Below are the code and all the weights of a small trained network. Each question names an input and a target symbol and asks about switching units off, where a switched-off unit gives its printed mean instead of its output.

import numpy as np


def w(rows, s, z=0):
    codes = np.array(rows[::2]) - 128.0
    scale = np.full(codes.shape[1], s)
    scale[-1] = z or s
    return codes * scale


def norm(h):
    return h / np.sqrt((h * h).mean(-1, keepdims=True) + 1e-5)


def f(y):
    return np.maximum(y, 0)


def softmax(a):
    e = np.exp(a - a.max(-1, keepdims=True))
    return e / e.sum(-1, keepdims=True)


def log_softmax(a):
    a = a - a.max(-1, keepdims=True)
    return a - np.log(np.exp(a).sum(-1, keepdims=True))


def net(x, mask):
    ids = ['ΛΞΠΦαβδεηθμτψ'.index(c) for c in x.split()]
    T = len(ids)
    res = E[ids] + P[:T]
    u = 0
    for l in range(3):
        q, k, v = (norm(res) @ M[l].T for M in (Q, K, V))
        z = softmax(np.where(np.tri(T) > 0, q @ k.T / 2**0.5, -1e9)) @ v
        res = res + np.where(mask[u], z, O[l][:, -1]) @ O[l][:, :-1]
        u += 1
        y = f(norm(res) @ A[l][:, :-1].T + A[l][:, -1])
        res = res + np.where(mask[u : u + 4], y, B[l][:, -1]) @ B[l][:, :-1]
        u += 4
    return log_softmax(norm(res)[-1] @ U[:, :-1].T + U[:, -1])


Q, K, V, O, A, B = {}, {}, {}, {}, {}, {}
E = w([
[118,192,153],'Λ',
[206,83,123],'Ξ',
[191,120,186],'Π',
[135,161,174],'Φ',
[157,179,160],'α',
[178,136,111],'β',
[110,111,35],'δ',
[221,110,27],'ε',
[157,84,135],'η',
[8,116,41],'θ',
[251,124,153],'μ',
[190,181,88],'τ',
[140,174,159],'ψ',
],0.017)
P = w([
[27,82,142],'0',
[73,192,178],'1',
[127,156,243],'2',
[119,124,86],'3',
[126,209,131],'4',
[128,62,135],'5',
[199,160,11],'6',
[101,217,73],'7',
[151,100,49],'8',
[90,121,93],'9',
[116,110,44],'10',
[187,139,1],'11',
],0.0067)
Q[0] = w([
[2,136,135],'0.h1',
[244,222,191],'0.h1',
],0.0056)
K[0] = w([
[104,41,89],'0.h1',
[158,172,254],'0.h1',
],0.0045)
V[0] = w([
[150,103,79],'0.h1',
[142,201,254],'0.h1',
],0.0052)
O[0] = w([
[95,172,154,253],'0.h1',
[251,36,82,240],'0.h1',
],0.012,0.0005)
A[0] = w([
[119,191,179,212],'0.n1',
[169,246,199,220],'0.n2',
[114,91,191,254],'0.n3',
[152,101,150,192],'0.n4',
],0.013,0.0015)
B[0] = w([
[181,24,104,183],'0.n1',
[213,145,135,255],'0.n2',
[181,194,103,176],'0.n3',
[254,252,98,205],'0.n4',
],0.0072,0.0043)
Q[1] = w([
[254,156,91],'1.h1',
[123,115,157],'1.h1',
],0.0088)
K[1] = w([
[150,158,254],'1.h1',
[135,5,141],'1.h1',
],0.0077)
V[1] = w([
[97,245,246],'1.h1',
[46,255,205],'1.h1',
],0.0084)
O[1] = w([
[134,113,165,136],'1.h1',
[250,72,144,4],'1.h1',
],0.018,0.0029)
A[1] = w([
[80,161,63,3],'1.n1',
[174,88,45,151],'1.n2',
[9,155,50,203],'1.n3',
[96,254,140,15],'1.n4',
],0.012,0.003)
B[1] = w([
[141,106,168,195],'1.n1',
[92,224,175,220],'1.n2',
[134,108,42,255],'1.n3',
[255,127,76,202],'1.n4',
],0.0061,0.009)
Q[2] = w([
[173,191,45],'2.h1',
[90,255,138],'2.h1',
],0.0056)
K[2] = w([
[55,84,196],'2.h1',
[249,254,194],'2.h1',
],0.0055)
V[2] = w([
[122,252,122],'2.h1',
[119,103,199],'2.h1',
],0.016)
O[2] = w([
[134,158,246,254],'2.h1',
[96,30,62,19],'2.h1',
],0.013,0.0092)
A[2] = w([
[188,88,107,34],'2.n1',
[108,109,150,1],'2.n2',
[8,142,60,169],'2.n3',
[144,139,182,239],'2.n4',
],0.014,0.00086)
B[2] = w([
[147,136,66,184],'2.n1',
[119,128,161,128],'2.n2',
[248,78,184,144],'2.n3',
[139,74,87,254],'2.n4',
],0.016,0.0059)
U = w([
[247,113,192,223],'Λ',
[156,136,135,253],'Ξ',
[119,212,35,234],'Π',
[164,90,83,34],'Φ',
[147,172,254,112],'α',
[119,116,137,32],'β',
[112,138,151,61],'δ',
[222,74,27,63],'ε',
[107,128,117,58],'η',
[86,138,90,103],'θ',
[104,133,122,61],'μ',
[125,114,152,39],'τ',
[92,171,107,141],'ψ',
],0.0098,0.0043)

Each question gives the input, a string of symbols that net reads in full, and the target symbol t.
The units are the heads (2 rows each of Q, K, V and O) and the neurons (one row each of A and B). Each row of codes is followed by its name. A weight is (code - 128) times the scale printed after its matrix; where a second scale follows, it is the last column's (O, A, B and U).
mask holds one flag per unit, layer by layer, with each layer's heads first. A switched-off unit (its flag False) gives its mean, the last column of its rows in O or B, instead of its output. The means were averaged over made-up inputs and are rounded, as every weight is.
A unit's drop is (log p(t) with every unit on - log p(t) with that unit switched off) / (log p(t) with every unit on - log p(t) with every unit switched off).
The circuit of an input: a set's keep is (log p(t) with only the set's units on - log p(t) with every unit switched off) / (log p(t) with every unit on - log p(t) with every unit switched off). Starting from the 12 units with the biggest drops (on a tie, the unit counted first), units are removed one at a time, each time the one whose removal leaves the highest keep (on an exact tie, the one counted first), for as long as the keep stays at least 0.8.
units of the circuit, in order: the units of the circuit, biggest drop first
unit that matters most: the unit with the biggest drop
k most important neurons: the k neurons with the biggest drops, biggest first
top k neurons in layer l: the k neurons of layer l with the biggest drops, biggest first
drop when u is switched off: that unit's drop, to one decimal
input η ε ε ψ ε ε ε α ε Λ, target ε: top neuron in layer 2 -> (2.n1)
input η η ψ β η, target ε: units of the circuit, in order -> (1.h1, 0.h1, 2.h1)
input Φ δ Φ Φ η θ, target Λ: 2 most important neurons -> (2.n3, 1.n3)
input η ε ε ε η ε ε δ, target ε: 2 most important neurons -> (0.n3, 2.n3)
input η μ ε ε ψ ψ Ξ ψ Ξ, target ε: units of the circuit, in order -> (0.h1, 0.n3, 1.h1, 2.h1)
input Ξ α Λ ψ δ, target Λ: 2 most important neurons -> (2.n3, 1.n3)
input η Φ ψ ε, target ε: units of the circuit, in order -> (0.h1, 1.h1, 2.h1)
input ε ε ε, target α: units of the circuit, in order -> (0.h1, 2.h1)
input ε β δ ε τ η ε ε β, target α: top 2 neurons in layer 1 -> (1.n3, 1.n2)
input β Ξ η ψ ε ε ψ τ Φ, target ε: 3 most important neurons -> (0.n4, 0.n2, 2.n1)
input ε α ε, target α: 2 most important neurons -> (1.n2, 1.n4)
input η ε Φ Ξ, target ε: 2 most important neurons -> (0.n3, 2.n1)
input η ε ε ε ε ε Φ η ε Φ ψ, target ε: 2 most important neurons -> (0.n3, 0.n2)
input Ξ ε ε μ Λ η ε ε ε ε δ, target Λ: unit that matters most -> 2.n3
input η ε ε β, target ε: drop when 0.h1 is switched off -> 1.3
input η μ ψ Ξ Λ ε β ε Φ, target ε: drop when 0.n3 is switched off -> 0.6
input η η η η, target ε: drop when 0.h1 is switched off -> 1.4
